(in the rows, 128 means zero)
Rows lie near named flat spaces through zero. A row that begins with a name and a colon came from that space; any other row is followed by the name of its block's space that it lies nearest.
napilalo: 129	160	85	118	85	181	156	146	105	138	90	128	172	53	174	101	122	128	85	119	114	94	106	122	124	101	140	154	150	117	99
digevgebo: 85	150	132	131	127	105	125	139	153	130	124	141	119	129	126	110	127	120	124	118	147	93	118	118	138	134	129	100	133	115	126
napilalo: 130	138	118	150	126	118	109	105	104	151	144	110	98	174	109	107	178	109	199	125	166	157	185	92	122	142	126	115	67	186	142
pakbive: 109	129	144	139	103	159	124	113	162	139	142	145	139	120	144	100	139	124	134	120	152	106	125	137	128	109	159	132	111	98	119
pakbive: 137	132	127	106	145	99	121	124	132	129	154	157	106	174	122	133	123	141	159	117	137	136	126	158	124	137	165	108	136	120	110
napilalo: 92	136	147	133	132	105	139	165	98	117	112	133	133	126	98	140	141	123	109	128	103	135	116	106	130	138	145	127	139	135	122
digevgebo: 128	122	143	139	132	140	129	135	104	114	121	108	137	139	104	142	137	125	129	146	116	155	139	102	117	139	115	132	120	160	142
vafeboni: 133	116	128	156	97	151	131	98	117	146	143	143	151	85	165	108	153	133	111	94	125	138	114	164	127	97	166	187	104	87	108
digevgebo: 143	132	100	121	124	143	148	128	86	121	102	103	148	89	163	140	112	139	93	113	99	136	107	145	123	119	117	161	138	134	106
napilalo: 136	117	141	120	120	127	122	137	144	138	136	138	125	107	106	125	130	110	121	142	125	123	135	101	136	122	104	129	141	103	154
napilalo: 172	124	124	182	108	168	117	135	134	120	129	167	174	115	94	118	157	141	117	185	123	153	148	106	112	136	125	141	151	157	181
digevgebo: 116	134	157	131	116	147	128	136	89	109	133	110	156	123	121	142	128	126	97	130	104	151	101	108	106	139	113	145	133	129	126
digevgebo: 155	98	106	119	134	126	137	108	139	146	117	106	114	98	165	138	116	128	124	112	121	119	133	163	149	104	117	154	113	110	118
vafeboni: 155	82	128	141	143	164	134	85	219	108	132	144	128	84	133	112	86	143	115	143	150	125	144	159	140	91	102	153	146	81	165
pakbive: 95	139	162	119	89	206	140	133	118	120	125	108	154	95	104	96	139	97	127	139	138	138	144	50	105	105	120	144	113	126	136
vafeboni: 155	108	146	114	123	132	121	134	94	130	133	92	135	109	118	157	124	109	103	141	96	151	122	96	123	135	66	148	131	126	152
pakbive: 151	158	81	81	142	86	154	183	51	136	102	151	117	134	106	148	133	135	137	122	88	146	130	119	128	139	169	120	170	159	95
vafeboni: 138	81	145	154	150	150	138	95	149	86	114	86	137	69	120	144	89	132	77	138	113	165	130	120	130	113	41	179	136	113	176
pakbive: 149	135	116	127	136	110	107	97	147	126	159	140	107	134	118	108	118	125	145	125	159	142	143	116	121	136	81	120	136	117	160
pakbive: 163	107	131	80	143	167	130	80	128	107	147	73	115	129	151	140	73	128	137	117	135	159	132	132	107	115	68	147	120	117	127
digevgebo: 147	118	142	154	105	151	107	118	135	144	142	122	147	130	135	127	151	120	127	148	132	124	131	121	123	133	111	132	108	133	149
napilalo: 145	80	156	121	123	153	144	137	137	119	116	114	143	45	102	144	110	108	73	147	89	146	128	93	140	98	72	180	154	80	169
vafeboni: 157	121	121	116	144	100	126	148	103	126	125	127	122	136	107	157	124	130	122	144	101	146	129	121	130	145	106	124	151	143	142
digevgebo: 179	96	175	161	95	113	75	139	146	168	179	160	149	133	100	148	175	104	112	176	110	123	120	108	134	150	89	126	132	95	193
digevgebo: 100	142	123	92	137	108	148	147	131	117	116	141	125	108	145	131	92	137	97	101	114	101	89	152	135	119	147	124	163	87	92
napilalo: 153	116	130	152	121	107	98	112	141	152	148	124	129	143	153	141	143	127	125	133	130	111	116	155	137	144	104	122	111	123	142
napilalo: 132	145	122	149	100	129	111	101	124	147	162	159	132	118	135	90	157	123	140	106	154	138	131	125	118	121	139	145	115	104	133
napilalo: 135	106	132	120	146	165	159	161	122	104	86	115	136	125	82	149	123	131	136	172	103	152	164	96	128	119	144	130	140	175	140
pakbive: 126	163	69	124	108	141	134	127	171	155	106	151	122	99	160	77	127	124	146	124	170	67	148	127	145	109	138	101	133	127	121
vafeboni: 146	127	96	109	128	102	139	123	95	150	124	125	108	96	143	125	133	121	131	96	118	139	135	134	140	112	126	155	124	114	113
digevgebo: 108	144	114	131	117	138	138	142	113	137	99	108	143	128	168	133	133	133	117	118	119	94	108	149	133	129	155	120	113	148	90
vafeboni: 120	149	118	118	135	103	135	155	122	118	122	160	135	133	125	133	116	144	109	125	114	115	101	145	127	139	154	112	167	119	112
pakbive: 120	153	85	128	123	108	138	78	81	128	138	112	115	84	178	97	119	133	116	52	143	155	114	151	119	110	110	179	111	103	96
vafeboni: 98	161	152	153	97	148	122	128	51	133	153	139	154	183	128	118	189	135	160	104	129	168	119	129	91	142	221	141	82	165	79
napilalo: 106	124	146	125	134	90	120	128	118	144	145	131	103	158	125	134	149	119	150	104	131	129	127	139	137	133	157	121	101	119	110
digevgebo: 171	111	112	134	102	124	108	105	155	172	150	143	132	99	176	121	138	124	118	118	132	95	115	169	146	112	119	145	120	80	132
pakbive: 139	107	113	133	144	89	136	132	105	139	112	113	111	111	135	151	135	127	119	114	104	138	131	145	149	125	120	149	119	132	125
pakbive: 161	109	154	118	139	114	113	131	125	122	160	150	130	161	104	157	124	138	130	146	109	154	117	143	118	143	133	126	149	115	141
digevgebo: 106	107	184	124	135	174	133	135	144	89	125	100	145	139	94	147	105	123	114	161	118	145	126	94	111	131	105	124	132	135	148
napilalo: 185	127	100	109	119	164	113	130	187	144	126	135	134	132	138	121	106	127	143	180	148	85	148	121	132	130	90	87	153	138	161
pakbive: 153	127	107	130	129	115	115	104	150	138	144	138	114	115	134	111	122	125	135	124	149	126	140	130	133	125	93	129	133	112	151
pakbive: 119	127	136	148	139	113	121	122	121	112	128	113	129	135	121	138	126	131	115	130	126	142	122	123	124	145	98	128	125	142	143
napilalo: 147	114	142	145	132	111	104	115	150	143	159	155	117	175	118	132	152	134	163	138	143	134	141	152	130	139	156	113	112	130	138
vafeboni: 138	114	139	94	173	125	143	132	109	73	116	86	114	123	81	161	71	129	108	148	105	180	136	84	112	141	43	131	166	148	163
vafeboni: 64	181	110	92	145	91	136	173	171	122	98	140	102	152	120	110	97	121	134	130	156	51	117	106	145	148	128	42	162	135	113
digevgebo: 99	145	140	114	133	152	148	124	105	81	120	110	145	95	118	122	88	133	87	114	118	156	104	101	103	124	93	150	157	115	126
vafeboni: 70	136	183	129	127	150	137	138	95	79	121	81	150	104	97	138	106	111	76	128	108	157	100	64	103	139	67	144	136	125	144
vafeboni: 135	128	130	115	128	141	119	123	148	139	137	124	111	161	119	120	134	119	171	142	153	121	157	114	127	129	133	101	109	146	133
127	115	142	139	167	113	122	107	134	94	138	114	109	175	100	144	113	143	151	137	140	168	145	131	116	148	110	117	121	160	146
napilalo
114	114	152	111	142	109	131	157	130	133	123	128	105	148	82	143	139	110	150	145	120	132	151	95	140	132	137	108	126	137	138
napilalo
158	98	141	155	103	142	112	113	138	159	148	140	140	111	135	126	163	119	130	136	124	132	137	138	136	113	137	157	104	107	145
vafeboni
134	120	141	191	128	128	103	109	165	105	133	134	178	141	183	154	111	172	64	141	115	97	60	214	123	156	119	127	141	118	131
pakbive
139	121	125	99	99	136	125	122	125	168	136	108	118	83	153	116	133	94	124	109	128	105	129	107	142	104	97	145	111	87	126
vafeboni
121	152	122	149	96	128	108	148	141	162	126	146	155	155	175	127	156	134	123	135	131	61	95	166	135	145	173	92	116	134	100
vafeboni
124	95	139	118	143	135	125	99	185	140	132	105	97	145	147	128	115	122	161	122	155	106	150	154	148	109	131	118	91	115	123
pakbive
144	70	156	119	131	117	122	138	181	153	120	107	122	96	146	166	112	111	94	145	100	82	111	153	168	112	94	133	127	78	145
digevgebo
169	123	129	108	110	174	134	97	96	125	166	155	150	134	146	121	128	150	143	107	122	176	118	167	95	105	190	173	129	102	93
vafeboni
158	116	139	118	129	134	113	119	150	128	154	144	128	143	119	133	118	131	135	145	132	134	129	134	121	131	118	121	142	111	146
pakbive
149	122	101	123	134	137	139	116	121	132	116	119	123	125	147	129	125	137	142	122	129	135	142	149	131	117	141	140	118	143	114
digevgebo
134	139	178	98	75	135	95	179	120	176	160	145	151	142	113	141	162	87	118	161	107	81	99	80	126	146	125	92	138	95	137
vafeboni
161	113	93	118	129	183	142	94	179	125	113	119	131	102	167	109	93	143	138	134	152	110	147	159	132	95	124	138	128	123	125
digevgebo
99	110	168	167	111	140	138	155	85	120	108	111	167	98	118	155	158	123	78	133	80	145	102	117	128	129	142	168	116	132	125
pakbive
145	136	125	124	106	143	124	127	98	139	135	124	153	126	165	138	133	136	110	118	110	123	97	155	116	130	144	143	125	121	101
vafeboni
124	130	124	137	139	126	130	120	119	114	123	115	130	140	136	135	121	140	126	124	127	138	123	142	122	136	127	129	123	146	121
napilalo

Rows lie near named flat spaces through zero. A row that begins with a name and a colon came from that space; any other row is followed by the name of its block's space that it lies nearest.
sidottif: 143	157	152	131	152	101	109	130	113	179	123	153	109	144	148	156	143	131	128	118	110	118	141	162	136	145	129	112	164	91	107
sidottif: 141	147	124	142	152	130	124	110	116	131	166	141	132	113	159	131	123	148	116	147	109	136	111	141	111	132	139	95	147	153	116
zokderol: 146	143	137	146	135	149	110	121	97	166	96	96	103	151	113	110	170	125	151	104	114	129	144	184	119	103	115	116	92	99	129
fozonuv: 134	133	131	132	130	133	112	106	120	128	118	118	129	118	158	154	128	121	97	110	110	130	137	97	117	96	147	170	141	126	144
sefzezok: 140	133	120	149	119	122	101	130	125	137	160	128	132	118	146	127	140	124	109	118	122	132	137	109	112	110	147	126	180	162	128
sefzezok: 135	102	143	130	118	129	138	141	123	143	86	120	106	153	88	102	134	136	142	112	163	140	135	162	140	140	108	148	103	99	143
sidottif: 147	167	96	147	118	146	111	111	131	84	137	93	154	121	127	138	111	101	123	159	104	124	134	125	119	83	136	123	80	149	155
sidottif: 123	124	103	136	103	111	122	137	132	112	122	119	144	130	114	115	134	109	126	129	144	130	136	143	132	127	110	107	119	130	150
mifgelut: 143	130	141	140	121	133	117	149	128	177	109	124	97	159	153	135	127	129	110	154	105	156	141	113	138	122	113	136	162	163	113
mifgelut: 146	168	149	125	154	92	127	156	166	109	126	172	174	128	115	194	116	124	126	122	148	95	121	163	104	133	186	87	139	85	143
fozonuv: 121	174	128	119	121	108	113	116	147	115	83	113	143	128	132	181	100	102	133	123	122	115	157	104	173	124	144	157	111	97	117
zokderol: 103	118	130	112	134	111	134	118	111	126	156	152	123	116	161	148	152	104	82	131	116	134	131	120	125	125	110	110	138	105	134
sefzezok: 167	177	104	181	129	105	85	63	90	146	73	86	127	126	168	134	108	150	102	116	126	169	147	179	154	125	122	138	124	129	145
mifgelut: 79	131	140	107	113	119	120	115	134	113	158	129	121	97	140	158	144	86	99	102	134	132	163	47	166	114	147	156	152	118	89
sefzezok: 98	136	109	125	108	105	110	108	126	123	104	108	142	109	126	125	140	115	146	83	142	118	150	116	161	139	127	136	134	110	111
fozonuv: 137	171	116	128	132	88	118	143	163	111	87	137	181	129	101	160	108	131	175	106	149	83	126	174	133	153	160	95	121	90	135
sibezepad: 136	114	142	125	123	121	144	159	149	123	129	148	125	145	103	129	110	130	123	150	154	136	124	131	132	142	127	126	131	131	136
sibezepad: 124	122	112	129	110	101	117	115	98	138	108	116	111	140	105	98	143	111	144	109	142	121	150	171	161	149	78	137	106	75	144
mifgelut: 117	117	131	126	141	150	155	93	119	86	133	116	131	103	103	105	114	151	135	122	161	143	111	140	134	136	135	134	71	116	128
zokderol: 105	111	180	114	141	148	145	142	137	144	139	141	101	124	112	140	153	130	118	104	153	145	137	98	133	121	160	137	137	119	87
sidottif: 114	128	90	133	115	125	141	132	157	86	131	123	175	110	150	131	103	134	115	161	129	142	101	112	115	130	132	80	125	191	138
mifgelut: 142	108	134	149	129	137	130	134	110	145	120	119	116	141	100	87	158	146	137	110	155	145	122	187	107	128	118	100	112	123	141
sefzezok: 84	129	122	122	99	121	126	139	148	92	181	124	138	99	99	121	145	90	127	118	161	133	154	78	159	124	144	104	137	147	89
sefzezok: 153	157	92	155	103	116	88	136	123	134	149	108	136	135	120	106	130	108	151	139	109	111	147	140	132	119	115	113	149	155	133
fozonuv: 121	101	143	124	120	136	129	152	142	139	80	117	141	135	91	118	164	135	159	63	159	108	127	145	100	115	155	136	125	103	141
sefzezok: 168	116	128	142	144	140	131	144	130	153	114	139	132	148	143	118	114	169	134	145	111	126	95	157	82	131	132	124	150	159	154
sefzezok: 129	162	114	123	128	117	114	118	133	115	141	126	140	120	132	144	109	113	146	139	108	104	138	114	148	133	131	133	127	121	116
fozonuv: 144	130	124	124	126	94	133	164	167	117	99	157	167	142	114	155	102	135	138	130	149	102	113	150	112	149	147	115	148	116	160
zokderol: 137	174	116	108	132	126	129	139	149	145	79	120	127	161	145	160	75	123	172	187	72	103	129	120	171	153	98	138	104	129	105
zokderol: 155	145	130	140	130	140	111	136	131	134	174	132	117	129	132	127	111	128	130	154	105	122	133	99	123	116	143	146	161	164	115
fozonuv: 133	126	82	132	100	90	115	180	168	134	148	151	169	134	128	106	105	139	175	149	123	92	110	121	122	174	121	83	207	192	119
zokderol: 151	155	131	137	154	99	118	103	109	115	180	165	132	114	167	167	115	119	70	154	113	132	126	144	116	124	135	115	149	105	152
sibezepad: 109	94	136	104	132	132	145	116	106	129	104	127	116	130	110	111	154	124	140	92	136	111	125	149	124	133	102	152	91	66	149
zokderol: 144	149	144	133	156	87	132	116	131	127	111	167	145	127	160	183	109	141	79	134	142	141	118	167	121	144	147	106	143	92	152
mifgelut: 140	177	115	109	135	93	126	149	166	114	122	155	159	139	126	171	70	121	168	169	106	79	124	128	155	166	133	119	135	112	119
mifgelut: 123	135	85	117	112	121	107	124	123	129	121	112	148	126	149	121	130	110	159	123	80	83	128	112	122	123	104	141	137	132	142
sidottif: 151	103	172	126	158	115	161	136	123	145	142	177	94	142	98	110	99	179	129	142	176	147	107	173	140	188	124	135	139	99	120
sibezepad: 165	148	124	147	143	126	101	125	107	165	135	132	120	142	158	133	138	136	124	134	88	118	126	157	100	115	125	121	157	132	141
zokderol: 98	117	138	107	123	140	138	138	125	152	94	115	111	142	126	127	158	113	144	115	115	126	138	124	141	126	106	122	105	110	107
sibezepad: 130	137	132	121	137	154	139	131	104	163	115	113	87	162	138	114	137	120	140	178	82	142	130	154	145	129	71	107	82	127	110
sibezepad: 162	134	162	132	163	147	122	115	89	166	140	138	86	146	129	127	147	138	125	125	103	122	129	167	108	115	123	150	117	84	135
fozonuv: 172	108	115	150	113	141	116	141	108	105	174	124	121	142	88	90	139	106	115	144	133	119	131	156	87	89	112	147	107	122	197
sibezepad: 130	97	138	98	162	137	151	143	129	127	144	170	149	126	154	149	148	138	118	122	95	86	84	138	51	116	139	118	137	103	169
mifgelut: 83	98	128	103	120	99	149	128	115	145	85	135	118	135	119	112	157	123	138	100	154	133	132	164	160	172	79	103	109	75	120
mifgelut: 135	91	163	147	126	141	143	140	114	141	172	142	83	134	102	93	144	140	90	138	175	184	134	131	130	129	125	125	144	150	117
sibezepad: 150	132	135	126	135	139	141	149	123	139	145	138	101	159	111	114	114	124	139	185	111	131	123	155	135	139	92	113	100	128	129
sefzezok: 138	153	109	119	137	121	126	126	145	121	106	128	154	129	132	139	92	143	172	138	105	92	112	133	132	150	133	132	123	127	125
sibezepad: 150	92	148	139	119	156	141	140	132	68	193	135	126	117	65	108	131	110	91	128	180	137	129	113	89	80	161	165	98	120	182
sibezepad: 120	140	144	113	151	144	149	131	143	109	167	149	131	116	133	148	111	132	125	161	118	127	112	107	125	131	148	109	118	140	102
sefzezok: 108	94	162	141	108	119	124	126	120	134	134	126	100	116	105	118	161	119	81	76	196	176	162	104	149	117	149	155	157	119	117
sidottif: 144	158	96	154	112	107	94	122	120	117	140	113	150	124	138	134	139	101	113	130	117	124	144	148	120	104	126	101	135	135	153
sibezepad: 182	133	139	123	170	141	134	159	138	166	134	168	133	156	154	141	102	173	157	164	72	86	80	155	66	140	140	124	166	146	144
fozonuv: 127	154	99	128	117	116	113	135	149	108	99	110	173	123	104	130	124	122	183	104	129	83	127	147	125	131	144	111	111	116	135
mifgelut: 108	121	111	106	130	114	144	120	135	97	179	152	138	103	124	113	97	134	149	147	130	106	113	101	149	171	117	129	140	134	107
sefzezok: 159	124	155	160	130	132	112	118	113	145	126	125	105	134	140	140	136	134	68	117	147	172	144	129	114	95	151	157	151	136	149
sidottif: 114	97	126	94	135	158	155	145	124	162	77	122	113	160	154	121	138	134	150	150	72	114	102	127	109	129	79	135	100	129	136
sidottif: 145	128	100	146	104	126	119	133	132	137	78	96	132	149	111	95	108	143	163	134	135	132	128	154	144	143	102	135	115	150	140
fozonuv: 125	125	98	128	68	131	104	167	155	111	122	92	134	146	86	109	122	75	157	136	126	106	164	74	154	102	112	168	128	155	138
zokderol: 167	150	143	156	153	102	120	112	127	114	176	166	136	112	145	155	96	152	79	145	152	149	119	146	114	136	167	120	169	134	143
zokderol: 108	119	127	108	122	146	153	130	142	119	86	109	125	136	105	114	107	137	168	136	133	126	121	118	158	148	110	143	82	126	110
zokderol: 159	127	131	141	135	112	131	142	154	129	134	159	143	131	155	151	78	161	100	160	133	143	106	111	113	145	154	138	185	176	140
mifgelut: 156	169	123	142	114	121	104	145	141	106	148	117	135	139	70	126	113	99	164	137	141	99	155	143	147	118	142	133	106	107	132
sidottif: 113	85	83	135	87	135	132	134	128	104	118	98	145	124	113	75	138	121	134	123	143	136	120	122	117	121	94	126	114	166	162
fozonuv: 77	145	112	111	130	146	121	99	133	140	70	84	152	100	148	128	152	143	190	66	107	105	126	104	144	133	148	119	116	135	69
zokderol: 77	138	138	95	118	116	126	134	148	89	162	136	147	96	93	153	155	78	145	83	150	87	156	80	150	118	162	132	121	80	99
sidottif: 136	146	158	125	145	138	108	113	121	126	162	137	120	111	144	170	141	107	97	103	110	113	147	84	111	84	175	174	150	104	127
fozonuv: 138	123	143	125	153	107	136	123	140	135	114	165	146	121	179	175	107	156	82	127	125	136	104	121	100	136	157	134	175	132	147
sibezepad: 133	117	119	116	136	123	133	116	127	105	135	137	145	113	101	109	112	147	169	100	141	85	112	138	119	150	137	160	121	95	144
mifgelut: 131	167	137	142	142	145	112	120	140	147	113	109	134	120	145	147	126	148	149	117	112	132	131	115	132	119	170	114	143	160	81
fozonuv: 139	131	106	147	126	137	118	122	119	109	187	126	139	110	130	102	136	128	122	143	122	130	118	131	102	113	132	99	137	165	135
sefzezok: 113	134	88	128	98	126	110	163	141	114	197	125	148	119	113	97	152	91	161	146	106	95	134	104	119	121	116	77	155	175	110
sidottif: 143	101	152	113	123	143	146	141	153	80	132	142	135	129	104	159	97	110	88	135	150	123	127	79	106	90	160	206	109	109	183
161	183	110	170	119	130	95	100	134	101	133	92	146	112	109	126	92	136	144	130	144	137	146	129	151	115	166	138	119	158	118
sidottif
144	129	121	142	120	143	128	123	95	119	196	122	87	138	100	82	130	106	122	180	123	148	141	147	147	125	80	117	94	133	128
fozonuv
107	113	118	121	124	180	145	104	126	78	165	97	131	97	113	101	127	123	133	134	126	135	118	81	118	95	139	147	78	160	122
sidottif
137	153	123	147	100	111	87	132	121	148	176	122	98	130	138	129	124	93	108	145	115	142	175	77	171	119	121	154	187	159	97
fozonuv
137	129	158	143	120	160	131	123	111	146	113	95	72	152	93	105	131	122	124	142	146	174	158	131	168	113	111	157	83	126	106
sibezepad
163	158	145	129	153	133	128	129	148	126	113	143	139	138	156	182	82	143	110	161	102	123	115	114	112	116	162	154	135	136	142
sidottif
118	84	146	134	125	149	139	140	115	163	122	124	100	137	136	100	165	144	108	113	138	164	122	126	109	120	118	122	147	155	120
zokderol
125	110	153	109	150	103	141	139	125	135	139	175	130	128	134	154	146	127	104	109	138	111	118	150	102	138	136	120	148	75	150
sibezepad
135	138	116	125	146	116	117	117	119	128	152	147	150	113	157	142	136	132	127	117	101	97	113	138	95	126	140	115	153	118	142
sibezepad
147	139	124	147	117	96	102	116	94	150	125	123	101	144	110	109	141	112	127	115	143	132	160	177	158	141	94	136	129	82	141
sibezepad
147	145	121	132	125	130	120	134	135	127	123	123	130	140	129	137	107	123	136	150	110	118	131	123	131	122	126	141	125	136	136
mifgelut
132	63	133	110	126	120	142	164	133	179	78	152	123	156	143	107	139	166	145	99	123	108	98	135	89	155	107	157	183	131	155
fozonuv
151	166	78	136	99	120	94	143	125	151	97	89	129	162	99	89	113	112	221	148	85	78	145	160	162	149	76	128	110	130	121
mifgelut
144	134	109	142	106	104	118	142	113	133	140	128	111	154	108	105	128	100	124	165	132	137	147	168	153	140	75	105	115	117	147
sibezepad
68	87	134	78	134	127	183	133	132	117	112	144	121	124	95	96	133	141	175	122	155	117	105	143	161	191	86	102	79	87	94
sefzezok
107	161	110	126	123	105	117	132	166	117	118	131	172	106	155	164	107	132	141	123	124	117	126	93	143	144	164	99	168	164	92
fozonuv
126	114	134	129	141	120	139	116	135	138	100	138	138	117	142	125	111	176	135	105	149	136	105	134	125	161	146	134	155	138	118
sefzezok
134	150	108	135	131	136	124	128	131	104	181	131	142	117	142	132	119	114	118	171	102	125	121	117	115	113	129	94	124	162	127
sibezepad
133	88	179	124	128	160	163	171	150	125	128	143	102	153	99	138	133	124	83	152	162	169	125	110	108	99	144	141	110	138	143
sibezepad
158	96	109	122	154	131	147	110	88	145	149	154	110	142	166	93	110	163	119	174	84	122	83	172	93	156	66	131	128	128	172
fozonuv
122	136	110	132	129	147	125	101	117	113	120	97	139	112	115	101	131	140	165	108	126	117	122	140	129	126	130	127	93	129	120
mifgelut
129	112	148	117	113	82	123	163	160	124	107	166	145	138	127	182	123	102	82	105	161	119	145	105	122	123	154	159	178	94	167
sidottif
110	102	140	144	86	187	123	137	124	91	181	79	98	118	79	94	171	72	92	125	154	171	168	60	128	44	141	157	87	168	127
fozonuv
141	149	101	130	122	161	111	108	94	127	140	86	109	138	112	93	139	102	170	146	77	101	141	141	133	102	87	144	69	116	134
zokderol
157	132	149	147	140	155	110	133	105	166	168	128	91	140	142	119	151	129	111	140	99	141	136	123	104	97	134	135	157	153	117
zokderol
119	76	122	125	128	121	132	134	99	175	125	141	110	135	143	79	169	156	139	96	126	126	109	159	103	156	91	114	169	129	132
sefzezok
114	114	97	128	114	73	124	133	139	115	139	161	166	112	173	148	123	122	80	130	137	133	117	122	116	148	120	95	188	145	157
zokderol
131	147	139	146	131	124	112	117	114	130	170	127	114	115	109	116	145	123	129	115	148	138	147	140	143	128	143	110	137	122	100
zokderol
178	132	123	150	132	162	124	152	135	120	171	129	128	144	123	116	111	133	122	181	100	127	110	128	80	93	138	126	129	181	158
sibezepad
139	141	113	135	117	129	113	125	125	99	139	111	144	123	91	116	135	106	150	112	136	100	140	145	121	108	135	135	97	102	153
mifgelut
